Below is a small trained network, with its code and all its weights. Each question gives an input and a class and asks what happens when units are switched off, that is, made to give their printed mean instead of their output.

import numpy as np


def w(rows, s, z=0):
    codes = np.array(rows[::2]) - 128.0
    scale = np.full(codes.shape[1], s)
    scale[-1] = z or s
    return codes * scale


def f(y):
    return y / 2 * (1 + np.tanh(0.7978845608 * (y + 0.044715 * y**3)))


def log_softmax(a):
    a = a - a.max(-1, keepdims=True)
    return a - np.log(np.exp(a).sum(-1, keepdims=True))


def net(x, mask):
    res = np.array(x, float).reshape(1, 4) / 4 @ E
    y = f(res @ A[0][:, :-1].T + A[0][:, -1])
    res = res + np.where(mask, y, B[0][:, -1]) @ B[0][:, :-1]
    return log_softmax(res[-1] @ U[:, :-1].T + U[:, -1])


A, B = {}, {}
E = w([
[187,172,99,2],'x0',
[103,36,53,103],'x1',
[65,214,44,143],'x2',
[51,130,185,55],'x3',
],0.0097)
A[0] = w([
[144,86,171,145,38],'neuron 0',
[148,81,177,152,50],'neuron 1',
[110,85,189,85,7],'neuron 2',
[93,111,126,199,67],'neuron 3',
[37,166,171,94,60],'neuron 4',
[166,176,197,159,36],'neuron 5',
[155,182,39,184,112],'neuron 6',
[87,122,133,195,90],'neuron 7',
[48,152,109,205,111],'neuron 8',
[243,55,148,150,48],'neuron 9',
[117,94,162,173,58],'neuron 10',
[101,98,161,177,82],'neuron 11',
[77,117,179,96,73],'neuron 12',
[226,103,125,187,113],'neuron 13',
[178,195,63,84,100],'neuron 14',
[144,63,206,85,51],'neuron 15',
[188,88,164,93,65],'neuron 16',
[105,55,78,121,72],'neuron 17',
[161,177,188,142,49],'neuron 18',
[142,8,115,96,66],'neuron 19',
[55,201,54,130,3],'neuron 20',
[215,147,89,188,24],'neuron 21',
[118,240,151,166,78],'neuron 22',
[181,131,134,76,72],'neuron 23',
[159,170,115,71,91],'neuron 24',
[123,233,148,154,58],'neuron 25',
[184,139,211,135,23],'neuron 26',
[180,118,84,152,125],'neuron 27',
[65,88,44,111,74],'neuron 28',
[141,168,99,87,102],'neuron 29',
[171,151,98,82,136],'neuron 30',
[169,152,42,182,139],'neuron 31',
[74,115,144,188,65],'neuron 32',
[127,196,67,85,87],'neuron 33',
[224,107,114,167,127],'neuron 34',
[118,220,154,156,66],'neuron 35',
[137,186,195,146,76],'neuron 36',
[21,163,89,108,121],'neuron 37',
[47,74,175,67,127],'neuron 38',
[133,51,105,109,29],'neuron 39',
[210,128,146,63,102],'neuron 40',
[67,100,25,110,29],'neuron 41',
[38,150,150,91,86],'neuron 42',
[190,97,133,150,134],'neuron 43',
[148,169,96,73,85],'neuron 44',
[181,109,87,46,117],'neuron 45',
],0.013,0.0049)
B[0] = w([
[109,132,89,222,161],'neuron 0',
[104,134,104,204,175],'neuron 1',
[91,203,97,127,168],'neuron 2',
[103,98,96,123,191],'neuron 3',
[95,159,110,72,213],'neuron 4',
[163,124,50,100,178],'neuron 5',
[73,208,224,98,232],'neuron 6',
[116,63,101,151,190],'neuron 7',
[62,51,152,218,218],'neuron 8',
[91,197,165,153,213],'neuron 9',
[102,108,89,150,176],'neuron 10',
[91,27,31,137,185],'neuron 11',
[96,172,83,44,176],'neuron 12',
[86,162,159,80,211],'neuron 13',
[99,96,113,162,254],'neuron 14',
[102,238,185,186,198],'neuron 15',
[112,137,146,244,172],'neuron 16',
[187,122,56,90,185],'neuron 17',
[176,106,19,92,172],'neuron 18',
[211,166,74,162,209],'neuron 19',
[131,204,228,227,232],'neuron 20',
[96,134,50,31,191],'neuron 21',
[194,136,97,130,223],'neuron 22',
[94,78,61,169,174],'neuron 23',
[92,73,57,138,212],'neuron 24',
[194,123,64,156,209],'neuron 25',
[197,175,54,213,176],'neuron 26',
[113,173,122,32,177],'neuron 27',
[254,148,16,128,209],'neuron 28',
[83,80,101,173,200],'neuron 29',
[114,83,100,117,208],'neuron 30',
[103,163,155,63,228],'neuron 31',
[94,58,29,120,188],'neuron 32',
[78,90,152,225,244],'neuron 33',
[91,176,142,48,201],'neuron 34',
[191,137,60,129,199],'neuron 35',
[171,106,45,81,188],'neuron 36',
[135,198,204,127,240],'neuron 37',
[95,156,139,47,233],'neuron 38',
[178,155,38,136,164],'neuron 39',
[83,71,94,185,206],'neuron 40',
[204,159,65,171,212],'neuron 41',
[97,165,126,56,207],'neuron 42',
[106,157,168,117,176],'neuron 43',
[100,75,82,155,214],'neuron 44',
[103,82,103,157,230],'neuron 45',
],0.008,0.0086)
U = w([
[58,37,106,159,91],'0',
[119,182,139,178,169],'1',
[250,136,83,110,100],'2',
[55,171,126,36,83],'3',
[114,119,166,113,252],'4',
[188,81,188,121,94],'5',
],0.015)

Each question gives the input, the list of numbers given to net, and the class t.
The units are the neurons (one row each of A and B). Each row of codes is followed by its name. A weight is (code - 128) times the scale printed after its matrix; where a second scale follows, it is the last column's (A, B and U).
mask holds one flag per neuron, in row order. A switched-off neuron (its flag False) gives its mean, the last column of its row in B, instead of its output. The means were averaged over made-up inputs and are rounded, as every weight is.
A unit's drop is (log p(t) with every unit on - log p(t) with that unit switched off) / (log p(t) with every unit on - log p(t) with every unit switched off).
The circuit of an input: a set's keep is (log p(t) with only the set's units on - log p(t) with every unit switched off) / (log p(t) with every unit on - log p(t) with every unit switched off). Starting from the 12 units with the biggest drops (on a tie, the unit counted first), units are removed one at a time, each time the one whose removal leaves the highest keep (on an exact tie, the one counted first), for as long as the keep stays at least 0.8.
circuit, biggest first: the units of the circuit, biggest drop first
top k neurons: the k neurons with the biggest drops, biggest first
drop when u is switched off: that unit's drop, to one decimal
input [4,-2,-7,5], class 1: circuit, biggest first -> neuron 15
input [4,5,-5,-2], class 1: circuit, biggest first -> neuron 9; neuron 15
input [-6,4,7,-3], class 1: top 2 neurons -> neuron 20; neuron 6
input [-7,-8,4,6], class 2: top 2 neurons -> neuron 22; neuron 35
input [1,1,-5,-5], class 1: top 2 neurons -> neuron 16; neuron 38
input [5,7,3,-8], class 3: top 3 neurons -> neuron 6; neuron 31; neuron 27
input [4,5,8,-7], class 1: top 2 neurons -> neuron 20; neuron 41
input [-6,-4,4,-6], class 0: top 2 neurons -> neuron 8; neuron 7
input [-7,1,-8,-3], class 1: top 2 neurons -> neuron 9; neuron 15
input [-6,7,-6,-1], class 2: top 4 neurons -> neuron 19; neuron 17; neuron 39; neuron 33
input [2,-6,-7,7], class 1: top 2 neurons -> neuron 26; neuron 15
input [-2,7,4,-7], class 2: top 2 neurons -> neuron 28; neuron 41
input [6,-6,8,2], class 1: top 2 neurons -> neuron 20; neuron 37
input [6,-2,-8,6], class 1: top neuron -> neuron 15
input [0,8,-7,-8], class 2: top 3 neurons -> neuron 19; neuron 39; neuron 17
input [8,-1,-6,8], class 0: drop when neuron 16 is switched off -> 0.3
input [2,5,-8,3], class 1: drop when neuron 7 is switched off -> 0.0
input [-6,-5,-6,-4], class 0: drop when neuron 19 is switched off -> 0.1
